Here is a tiny trained network, its code and every weight. The questions are about switching its units off for an input and a class, where a switched-off unit gives its printed mean instead of its output.

import numpy as np


def w(rows, s, z=0):
    codes = np.array(rows[::2]) - 128.0
    scale = np.full(codes.shape[1], s)
    scale[-1] = z or s
    return codes * scale


def f(y):
    return np.maximum(y, 0)


def log_softmax(a):
    a = a - a.max(-1, keepdims=True)
    return a - np.log(np.exp(a).sum(-1, keepdims=True))


def net(x, mask):
    res = np.array(x, float).reshape(1, 6) / 4 @ E
    y = f(res @ A[0][:, :-1].T + A[0][:, -1])
    res = res + np.where(mask, y, B[0][:, -1]) @ B[0][:, :-1]
    return log_softmax(res[-1] @ U[:, :-1].T + U[:, -1])


A, B = {}, {}
E = w([
[230,147,82],'x0',
[177,6,145],'x1',
[128,127,128],'x2',
[74,97,36],'x3',
[127,128,128],'x4',
[128,128,128],'x5',
],0.015)
A[0] = w([
[174,160,117,106],'neuron 1',
[113,123,198,106],'neuron 2',
[215,203,190,149],'neuron 3',
[206,147,85,142],'neuron 4',
[146,31,71,128],'neuron 5',
[86,64,147,172],'neuron 6',
[159,155,227,225],'neuron 7',
[99,132,67,115],'neuron 8',
[100,241,146,237],'neuron 9',
[198,149,71,160],'neuron 10',
[105,237,112,240],'neuron 11',
[158,7,152,144],'neuron 12',
[80,88,27,176],'neuron 13',
[52,108,194,249],'neuron 14',
[90,114,223,211],'neuron 15',
[34,90,143,191],'neuron 16',
[174,168,32,177],'neuron 17',
[107,112,74,132],'neuron 18',
[169,145,151,134],'neuron 19',
[204,154,79,147],'neuron 20',
[55,220,55,189],'neuron 21',
[152,14,158,173],'neuron 22',
],0.017,0.012)
B[0] = w([
[127,101,144,163],'neuron 1',
[185,131,123,167],'neuron 2',
[180,96,186,221],'neuron 3',
[137,82,123,199],'neuron 4',
[119,103,76,227],'neuron 5',
[128,180,70,202],'neuron 6',
[221,168,175,227],'neuron 7',
[93,107,108,172],'neuron 8',
[121,138,178,252],'neuron 9',
[100,6,159,204],'neuron 10',
[103,125,192,252],'neuron 11',
[163,136,56,248],'neuron 12',
[56,134,74,231],'neuron 13',
[142,200,129,236],'neuron 14',
[164,186,136,216],'neuron 15',
[82,178,81,221],'neuron 16',
[82,67,158,219],'neuron 17',
[57,113,105,174],'neuron 18',
[162,94,133,163],'neuron 19',
[132,44,155,202],'neuron 20',
[80,133,147,251],'neuron 21',
[171,145,65,250],'neuron 22',
],0.015,0.021)
U = w([
[110,219,202,254],'0',
[197,188,88,185],'1',
[6,190,131,84],'2',
[79,168,36,55],'3',
[127,86,218,134],'4',
[220,52,91,87],'5',
[23,61,151,109],'6',
[101,36,46,110],'7',
],0.011,0.005)

Each question gives the input, the list of numbers given to net, and the class t.
The units are the neurons (one row each of A and B). Each row of codes is followed by its name. A weight is (code - 128) times the scale printed after its matrix; where a second scale follows, it is the last column's (A, B and U).
mask holds one flag per neuron, in row order. A switched-off neuron (its flag False) gives its mean, the last column of its row in B, instead of its output. The means were averaged over made-up inputs and are rounded, as every weight is.
A unit's drop is (log p(t) with every unit on - log p(t) with that unit switched off) / (log p(t) with every unit on - log p(t) with every unit switched off).
most important unit: the unit with the biggest drop
k most important neurons: the k neurons with the biggest drops, biggest first
drop of u: that unit's drop, to one decimal
input [-6,-1,3,1,4,-7], class 2: 2 most important neurons : (neuron 16; neuron 7)
input [4,-6,5,1,-3,-5], class 6: most important unit : neuron 7
input [0,-1,3,-4,2,-3], class 0: 3 most important neurons : (neuron 10; neuron 17; neuron 20)
input [0,-4,0,-2,-6,-5], class 0: 2 most important neurons : (neuron 10; neuron 20)
input [-6,0,8,1,2,-3], class 2: 2 most important neurons : (neuron 12; neuron 16)
input [-7,0,3,-2,-8,5], class 0: 3 most important neurons : (neuron 12; neuron 22; neuron 5)
input [6,-8,-4,0,4,-2], class 4: 2 most important neurons : (neuron 3; neuron 13)
input [3,0,-7,3,2,-3], class 6: 2 most important neurons : (neuron 12; neuron 22)
input [-1,1,-3,-4,2,1], class 1: 2 most important neurons : (neuron 11; neuron 21)
input [0,0,-4,4,4,6], class 2: drop of neuron 12 : 0.2
input [3,0,0,7,-4,8], class 6: drop of neuron 22 : 0.1
input [0,2,-4,7,-7,8], class 3: drop of neuron 6 : 0.0
